array([[ 18.3,  -8.6,  14.3, -24.8],
       [ 31.3, -12.2,  14.1, -45.9],
       [ 35.1, -17.7,  10.0, -55.1]]) value 14.3

array([ -1.8, -39.9, -54.2, -53.4, -31.2]) value -54.2

array([ 11.2, -46.4,  -1.8,  -0.2, -14.4, -54.0,  23.1]) value -1.8

array([[ 27.4,  34.9, -45.2,   2.8, -30.9,  11.6, -29.1],
       [ 17.8,  23.9, -38.4,   6.3, -18.8,   0.5, -25.6],
       [ 45.8,  35.7, -64.1,   6.8, -44.5,  51.3, -30.2]]) value -45.2

array([[ 38.3, -49.5,  11.7,   3.8,  -0.8,   0.3],
       [  3.4,   5.3,  30.0, -56.5,  27.6,  -9.7]]) value 11.7

array([ 30.9, -21.3,   3.9,  46.7,  44.6, -45.0,  37.8]) value 3.9

array([[ -6.5,   8.9, -25.7,  52.4, -28.1],
       [  7.9,  -8.7,  28.0, -54.9,  13.5],
       [  9.1,  38.9, -36.1,  29.8,  31.2]]) value -25.7

array([[ 17.5,  58.1,  43.8,   7.6,   4.1],
       [-42.2,  54.2, -41.2,   3.9,   3.5]]) value 43.8

array([[-4.4, 60.2,  6.4, -3.5],
       [ 4.3,  7.9,  6.1, 12.7]]) value 6.4
---
[[  6.9  18.7  35.1  39.3  10.8 -47.5]
 [  2.8   7.6  14.3  16.0   4.4 -19.4]
 [ -2.8  -7.5 -14.1 -15.8  -4.3  19.1]] Answer: 35.1

[[ 27.7  45.1   2.7 -47.0 -62.7  23.5]
 [  5.2  31.0 -43.2 -33.4 -10.0  53.9]
 [ 17.3  27.3 -40.2 -47.6 -25.5  51.8]] Answer: 2.7

[[ 59.3 -38.1 -12.2   8.3   2.4]
 [  8.5   0.4  32.6 -29.7  35.1]
 [ 45.6 -22.9  13.0 -17.6 -32.7]] Answer: -12.2

[[  4.9 -27.3 -23.8 -30.5  59.2 -57.8  32.6]
 [ 29.4  -4.8 -49.8 -46.8 -60.4  58.5  14.8]
 [-46.3 -46.2 -23.9 -47.5 -43.8  54.3   7.0]] Answer: -23.8

[[ 19.4 -23.3  41.4 -52.1  35.5  42.4]
 [  1.2  33.7   4.9  27.5  18.1  17.3]
 [ 58.5  56.0 -10.3 -32.3  -2.1  27.0]] Answer: 41.4

[[ 26.7 -29.6  -9.6 -29.9]
 [-59.9  -4.2  12.4 -31.8]
 [ 51.8  24.1  12.2  19.1]] Answer: -9.6

[[  4.3 -14.9   1.3  26.5  48.1]
 [ 44.2 -22.8  14.7 -15.8 -32.5]
 [-13.6  -8.4  56.2 -14.0   3.4]] Answer: 1.3

[[-22.0 -40.9 -30.5 -46.7]
 [ -8.5  25.9  18.4  55.5]
 [-38.6 -16.8 -39.6 -17.3]] Answer: -30.5
---
[[ 27.2 -55.5   8.9 -37.3 -23.8 -33.2  41.1]
 [ 10.6  52.6  53.5 -41.0 -31.7  60.7   1.5]
 [ 36.1  62.5 -33.3  -4.5  28.1 -22.5  33.9]] yields 8.9

[[ -6.5  59.1 -24.4  22.2  19.9  25.2  32.0]
 [  6.7 -49.1  43.6   2.1 -20.4  -3.9  -8.7]] yields -24.4

[ 5.9 -2.9  5.0 -2.2 -1.7 54.7  7.4] yields 5.0

[  8.1  56.7 -49.4 -27.0  63.7 -19.1 -51.6] yields -49.4

[ 53.0  63.9   8.8  45.8  28.2 -33.8 -31.5] yields 8.8

[-52.8 -21.2  30.9 -17.0] yields 30.9

[ 33.6   2.1  27.9 -54.3  58.9  -8.7] yields 27.9
---
[[-58.1  -1.4   4.0  16.4]
 [ 27.9   5.4 -27.0   2.2]
 [-30.4 -35.3   3.4  41.2]] Answer: -1.4

[[-45.8  46.3  42.1  38.1 -24.3 -43.9  10.9]
 [ 14.8 -27.4  -7.9  -8.0  -2.3   5.9   4.1]
 [-37.3  21.2  27.2  25.1  18.3 -12.8 -61.1]] Answer: 46.3

[[ 7.7  4.5  2.0 26.4 24.0]
 [ 5.5  3.7  1.3 21.8  9.6]
 [19.8  8.7  4.9 51.2 21.6]] Answer: 4.5

[[-46.9  10.4  23.5  -1.7  -5.8 -51.3   7.2]
 [-24.9   5.4  46.8  24.3  -3.6 -18.4 -12.6]
 [ 22.1   2.6  12.9 -58.8  27.3   0.7  20.8]] Answer: 10.4

[[ 54.2   9.2  58.2  16.3]
 [ 10.3  47.9  18.6 -28.6]
 [-43.5 -54.5 -18.1 -27.7]] Answer: 9.2

[[ 11.8 -47.1  25.0   5.2  43.3  29.1]
 [-34.1 -23.2 -52.3 -11.9   0.5  22.7]
 [ 22.5   3.9 -41.0  -6.1 -14.5   5.2]] Answer: -47.1

[[-15.5 -28.3 -49.8  21.6  10.4]
 [ 37.8   8.1  11.9 -45.6   9.9]
 [-40.8 -45.4  20.9  -1.0  25.3]] Answer: -28.3

[[-47.9   9.5 -16.2 -22.8 -35.1]
 [-30.0  19.7   4.3  21.2  31.5]
 [ 30.6 -23.1 -22.4 -25.9 -34.7]] Answer: 9.5

[[ 52.2 -35.4   9.5 -41.4]
 [-30.6  26.9 -19.3  35.0]
 [ 35.2 -45.0  15.3 -36.3]] Answer: -35.4

[[ -5.6  14.7  55.1   6.5   4.8   7.8]
 [ 16.5  15.1  -9.2  -7.4  41.0 -13.1]
 [ -7.0  21.4   5.5  19.1  21.6  28.4]] Answer: 14.7
---
[-34.2 -19.7  -5.0 -63.3 -18.9 -36.5] -> -5.0

[[ 27.4   3.1  44.5 -53.1  40.3  30.0  -4.8]
 [ 57.1  24.8  27.6 -58.7  63.4  46.4  -6.7]
 [-39.4  16.2 -33.7 -11.5 -29.1  58.6  37.6]] -> -33.7

[-42.1 -41.2  35.2  13.4 -56.1] -> 35.2

[-58.2  38.4 -42.4 -27.4  47.5   3.8] -> -42.4

[-51.4  17.3   0.0  48.3  20.1 -43.5 -39.8] -> 0.0

[  1.1  -4.5 -56.4 -50.5 -32.3] -> -56.4

[[  9.5  -9.6  47.6  -7.7  22.6 -11.6  53.2]
 [ 11.6  13.9   0.7   3.0  18.6   3.7 -23.2]
 [ 11.5  26.8 -11.7  10.4   8.5  19.6 -35.1]] -> -11.7

[-60.3  33.2  32.3  38.5  29.4 -10.2   7.7] -> 32.3

[-22.9  26.9 -43.3 -62.4   0.7 -39.9 -13.4] -> -43.3
---
-227.5,184.8,-169.8,-123.0,-112.7,-111.8
7.8,38.1,-30.0,-72.2,-123.0,212.1
-80.6,-88.8,-72.8,-34.5,81.9,69.1
⇒ 38.1

4.86,5.75,-2.00,-3.33,7.02
4.86,-14.13,21.16,2.22,23.14
8.65,-2.37,17.00,6.38,-1.53
⇒ -14.13

-11.73,1.47,0.39,-7.90
4.98,21.02,6.96,-3.73
15.11,5.10,1.47,18.44
⇒ 21.02

-0.01,0.07,0.09,0.03
0.02,-0.07,0.12,-0.15
0.07,0.09,-0.12,-0.01
⇒ -0.07

-1.5,-0.8,1.0,-0.1,1.2,-0.2,1.3
-1.1,-0.5,0.8,-0.6,1.7,-0.1,1.5
0.2,0.4,0.6,0.7,1.5,0.2,1.1
⇒ -0.5

-118.83,73.80,-103.73,12.88,70.54
109.46,-84.77,-100.30,87.91,-91.54
-3.31,98.99,16.52,-166.98,130.81
⇒ -84.77

-14.8,-11.7,-16.6,0.9,-8.1
5.3,0.5,7.8,0.6,-7.0
-9.5,-4.1,0.7,17.1,-2.0
⇒ 0.5
---
[-552  357  206  309  559] 206, 559

[-37 -41   5 -50  35 -20  -8] -50, 35

[2 6 4 7 1] 4, 7

[[74 27 37 44 61 37  8]
 [90 15 19 38 81 59 18]
 [83 35 44 46 95 98 42]] 38, 98

[1 7 6 2 1 5 6] 2, 7

[255   5  38 202  83] 38, 255
---
array([ 31, 236,  38, 178])	236, 178

array([[ 781,  591,   -9,  159],
       [-588,   49,  354,  376],
       [ 697,  853,  345,  -80]])	853, 781

array([20, 46, 41, 79, 39, 39, 15])	79, 46

array([-39,   3, -31, -19,  31,  -2])	31, 3

array([-155, -794,  940, -574, -932])	940, -155

array([-880, -374, -346,  -41,    0,  692])	692, 0

array([[198, 177,  91,  81, 212, 152],
       [183, 144, 174,  46, 166, 170]])	212, 198

array([23, 68, 55, 84, 88])	88, 84

array([3034, 3839, 5886, 1823, 5727, 9705, 3636])	9705, 5886
